Below are the code and all the weights of a small trained network. Each question names an input and a target symbol and asks about switching units off, where a switched-off unit gives its printed mean instead of its output.

import numpy as np


def w(rows, s, z=0):
    codes = np.array(rows[::2]) - 128.0
    scale = np.full(codes.shape[1], s)
    scale[-1] = z or s
    return codes * scale


def f(y):
    return y / 2 * (1 + np.tanh(0.7978845608 * (y + 0.044715 * y**3)))


def softmax(a):
    e = np.exp(a - a.max(-1, keepdims=True))
    return e / e.sum(-1, keepdims=True)


def log_softmax(a):
    a = a - a.max(-1, keepdims=True)
    return a - np.log(np.exp(a).sum(-1, keepdims=True))


def net(x, mask):
    ids = ['ΔΣΦΩαβγεζηλμξπτψ'.index(c) for c in x.split()]
    T = len(ids)
    res = E[ids] + P[:T]
    u = 0
    for l in range(2):
        r = res
        for j in range(2):
            rows = slice(3 * j, 3 * j + 3)
            q, k, v = (r @ M[l][rows].T for M in (Q, K, V))
            z = softmax(np.where(np.tri(T) > 0, q @ k.T / 3**0.5, -1e9)) @ v
            o = O[l][rows]
            res = res + np.where(mask[u + j], z, o[:, -1]) @ o[:, :-1]
        u += 2
        y = f(res @ A[l][:, :-1].T + A[l][:, -1])
        res = res + np.where(mask[u : u + 4], y, B[l][:, -1]) @ B[l][:, :-1]
        u += 4
    return log_softmax(res[-1] @ U[:, :-1].T + U[:, -1])


Q, K, V, O, A, B = {}, {}, {}, {}, {}, {}
E = w([
[103,166,109,53,179,142,165,252,34,84],'Δ',
[173,181,189,80,183,96,93,153,44,59],'Σ',
[99,210,201,160,108,45,112,211,84,148],'Φ',
[159,123,108,61,136,89,244,165,15,239],'Ω',
[164,178,76,91,104,86,149,201,138,94],'α',
[193,103,210,93,216,165,179,79,39,97],'β',
[165,174,199,182,164,140,96,179,170,87],'γ',
[225,136,135,113,85,51,168,76,151,88],'ε',
[119,117,233,181,132,39,102,109,165,185],'ζ',
[54,43,110,108,174,52,143,151,164,109],'η',
[44,91,91,121,156,43,101,70,39,170],'λ',
[205,65,168,151,168,193,214,95,141,207],'μ',
[195,98,79,135,208,179,118,135,194,95],'ξ',
[159,189,65,184,107,182,102,89,119,215],'π',
[86,111,58,195,190,202,70,144,167,163],'τ',
[124,26,27,158,91,116,135,79,223,183],'ψ',
],0.0039)
P = w([
[120,114,153,137,28,169,173,195,108,110],'0',
[152,135,166,9,153,120,57,152,125,177],'1',
[243,60,121,114,183,55,43,198,71,160],'2',
[116,131,94,213,114,149,197,115,135,98],'3',
[132,163,117,74,232,105,102,78,159,166],'4',
[210,105,75,167,255,50,81,123,115,154],'5',
[104,176,84,211,155,117,224,100,160,121],'6',
],0.0046)
Q[0] = w([
[53,150,175,132,55,185,188,106,109,83],'0.h0',
[40,143,176,29,28,206,112,87,185,133],'0.h0',
[154,36,102,178,80,143,57,154,117,122],'0.h0',
[154,60,112,196,91,128,120,152,88,93],'0.h1',
[217,99,65,185,253,33,136,166,125,138],'0.h1',
[81,197,130,154,172,121,200,130,110,91],'0.h1',
],0.037)
K[0] = w([
[161,115,134,168,104,86,154,197,82,78],'0.h0',
[143,121,212,2,61,138,87,197,80,131],'0.h0',
[129,24,57,192,66,204,60,113,135,154],'0.h0',
[150,35,68,238,104,148,112,108,124,110],'0.h1',
[112,135,64,195,202,135,165,12,207,140],'0.h1',
[130,191,139,163,190,59,199,163,80,98],'0.h1',
],0.027)
V[0] = w([
[49,11,147,81,189,114,182,123,77,139],'0.h0',
[244,123,89,61,129,160,213,87,82,92],'0.h0',
[105,171,105,143,72,90,133,99,16,252],'0.h0',
[57,162,11,82,129,91,95,187,85,50],'0.h1',
[129,188,192,166,210,209,102,147,43,85],'0.h1',
[134,128,203,123,84,28,103,49,104,51],'0.h1',
],0.02)
O[0] = w([
[51,98,173,76,179,54,209,100,127,183,121],'0.h0',
[174,173,72,7,86,164,198,84,171,137,176],'0.h0',
[127,207,102,217,175,163,158,27,94,199,142],'0.h0',
[23,178,20,108,182,145,134,196,114,98,122],'0.h1',
[106,169,209,74,99,189,89,145,11,127,125],'0.h1',
[138,225,162,137,136,15,125,88,144,61,3],'0.h1',
],0.011,0.004)
A[0] = w([
[108,118,150,218,4,176,218,145,154,68,119],'0.n0',
[52,136,133,209,43,156,198,190,144,48,80],'0.n1',
[156,139,149,47,192,77,41,129,146,133,3],'0.n2',
[71,160,117,197,42,170,232,108,110,58,132],'0.n3',
],0.015,0.0044)
B[0] = w([
[37,227,73,109,212,112,169,27,93,75,254],'0.n0',
[255,145,116,143,74,82,64,72,182,220,235],'0.n1',
[93,83,14,176,8,104,124,51,5,103,214],'0.n2',
[129,4,179,146,10,76,177,176,84,71,240],'0.n3',
],0.0085,0.0048)
Q[1] = w([
[105,159,192,234,168,181,95,89,55,164],'1.h0',
[122,196,190,126,68,184,203,120,86,34],'1.h0',
[129,94,166,160,21,20,214,59,128,175],'1.h0',
[82,231,183,148,123,62,172,20,67,44],'1.h1',
[191,136,139,128,99,135,137,58,137,154],'1.h1',
[253,119,130,148,45,194,123,61,66,146],'1.h1',
],0.017)
K[1] = w([
[156,158,166,212,196,143,105,99,113,122],'1.h0',
[150,210,172,95,116,158,178,51,110,63],'1.h0',
[109,77,166,168,83,6,143,57,75,135],'1.h0',
[93,177,8,131,130,92,182,58,104,114],'1.h1',
[181,173,127,167,80,105,98,115,134,89],'1.h1',
[207,127,98,199,72,102,62,131,90,87],'1.h1',
],0.02)
V[1] = w([
[115,122,86,192,38,27,58,9,144,223],'1.h0',
[154,31,255,147,151,90,122,160,90,23],'1.h0',
[75,155,132,86,149,100,206,215,37,90],'1.h0',
[120,94,159,181,97,137,232,129,181,55],'1.h1',
[76,20,91,144,170,85,212,236,116,109],'1.h1',
[134,99,167,84,116,139,206,102,78,158],'1.h1',
],0.0027)
O[1] = w([
[171,85,109,130,111,148,45,6,101,149,255],'1.h0',
[25,106,191,143,103,65,157,104,91,141,79],'1.h0',
[77,143,144,91,131,106,122,121,138,65,121],'1.h0',
[177,130,183,126,119,98,127,122,68,70,107],'1.h1',
[55,80,182,112,137,89,115,159,146,80,113],'1.h1',
[200,134,108,119,191,98,95,140,81,177,155],'1.h1',
],0.002,0.0044)
A[1] = w([
[108,217,109,183,206,71,148,103,170,68,11],'1.n0',
[152,209,187,83,151,120,1,184,56,31,114],'1.n1',
[73,106,191,152,194,159,63,207,119,141,98],'1.n2',
[71,195,219,49,136,144,167,199,106,152,3],'1.n3',
],0.0093,0.0051)
B[1] = w([
[50,117,178,74,31,167,45,161,137,201,238],'1.n0',
[81,142,178,215,156,188,181,124,238,66,244],'1.n1',
[141,203,136,133,36,83,253,120,142,190,254],'1.n2',
[137,21,106,140,116,140,32,1,201,145,177],'1.n3',
],0.0084,0.0036)
U = w([
[60,94,72,133,105,165,112,84,197,158,3],'Δ',
[63,171,69,168,133,175,150,84,54,82,78],'Σ',
[121,244,164,173,175,121,131,119,194,116,162],'Φ',
[132,205,138,79,229,114,203,40,140,157,106],'Ω',
[116,210,51,20,221,169,150,227,160,82,253],'α',
[121,192,157,23,74,95,117,116,74,108,118],'β',
[123,56,176,172,87,184,106,170,155,69,112],'γ',
[195,166,43,130,72,68,135,86,172,95,87],'ε',
[188,134,198,203,121,46,73,106,81,131,113],'ζ',
[47,68,121,138,192,39,145,153,69,92,161],'η',
[69,164,189,103,166,108,60,144,73,183,183],'λ',
[222,82,235,52,117,144,106,100,154,154,117],'μ',
[120,30,113,54,65,182,57,228,80,120,128],'ξ',
[174,134,85,174,169,229,29,130,84,195,154],'π',
[127,121,137,142,76,146,225,183,128,183,97],'τ',
[159,72,121,165,201,62,120,154,254,143,178],'ψ',
],0.0047,0.0063)

Each question gives the input, a string of symbols that net reads in full, and the target symbol t.
The units are the heads (3 rows each of Q, K, V and O) and the neurons (one row each of A and B). Each row of codes is followed by its name. A weight is (code - 128) times the scale printed after its matrix; where a second scale follows, it is the last column's (O, A, B and U).
mask holds one flag per unit, layer by layer, with each layer's heads first. A switched-off unit (its flag False) gives its mean, the last column of its rows in O or B, instead of its output. The means were averaged over made-up inputs and are rounded, as every weight is.
A unit's drop is (log p(t) with every unit on - log p(t) with that unit switched off) / (log p(t) with every unit on - log p(t) with every unit switched off).
The circuit of an input: a set's keep is (log p(t) with only the set's units on - log p(t) with every unit switched off) / (log p(t) with every unit on - log p(t) with every unit switched off). Starting from all 12 units, units are removed one at a time, each time the one whose removal leaves the highest keep (on an exact tie, the one counted first), for as long as the keep stays at least 0.8.
units of the circuit, in order: the units of the circuit, biggest drop first
most important unit: the unit with the biggest drop
k most important neurons: the k neurons with the biggest drops, biggest first
which heads matter: for each layer, one digit per head in row order, 1 if its drop is at least 0.15 and else 0, layers parted by /
input γ ψ μ ε ε ε, target ε: units of the circuit, in order	[0.h1 0.h0]
input ε ψ Ω, target ψ: which heads matter	01 / 00
input Ω μ Ω, target μ: units of the circuit, in order	[0.h1]
input ζ β ψ π γ ξ, target π: units of the circuit, in order	[0.h0 0.h1]
input π α Σ, target π: units of the circuit, in order	[0.h0 0.h1]
input Δ Φ ζ ζ τ τ η, target ψ: 2 most important neurons	[0.n1 0.n0]
input ξ ε μ, target ξ: units of the circuit, in order	[0.h0 0.n0]
input π η β, target π: which heads matter	10 / 00
input π Φ γ γ η τ μ, target Ω: units of the circuit, in order	[0.n0 0.h1 0.n3]
input τ μ μ, target τ: which heads matter	11 / 00
input ψ α ψ β, target μ: units of the circuit, in order	[0.h0 0.h1 1.n3]
input β Σ Ω, target β: units of the circuit, in order	[0.h1 0.h0]
input γ ξ τ μ β, target β: units of the circuit, in order	[0.n2 0.h0 0.h1]
input Φ Ω Σ, target Ω: most important unit	0.h0
input η π π ξ ε α, target ξ: units of the circuit, in order	[0.h0 0.h1]
input Δ π π ζ, target λ: 2 most important neurons	[1.n0 0.n0]
input Ω Ω α μ ζ, target ζ: units of the circuit, in order	[0.h1 0.h0]
input α η π ζ β Δ, target ζ: units of the circuit, in order	[0.h1 0.h0]
input Ω η π α τ, target τ: 2 most important neurons	[1.n2 0.n0]
input λ β η, target λ: 2 most important neurons	[1.n0 0.n3]
input γ Σ π α Ω β, target β: units of the circuit, in order	[0.h0 0.h1]
input π ψ Φ τ, target π: 2 most important neurons	[0.n1 0.n3]
input ε γ Ω γ Δ, target Δ: most important unit	1.n3
input ξ ε λ, target ξ: which heads matter	10 / 00
input τ ζ α α λ, target λ: 2 most important neurons	[1.n0 0.n3]
input τ α λ Ω γ, target γ: 2 most important neurons	[1.n1 0.n2]
input ζ τ η μ π Σ, target π: most important neuron	[0.n3]
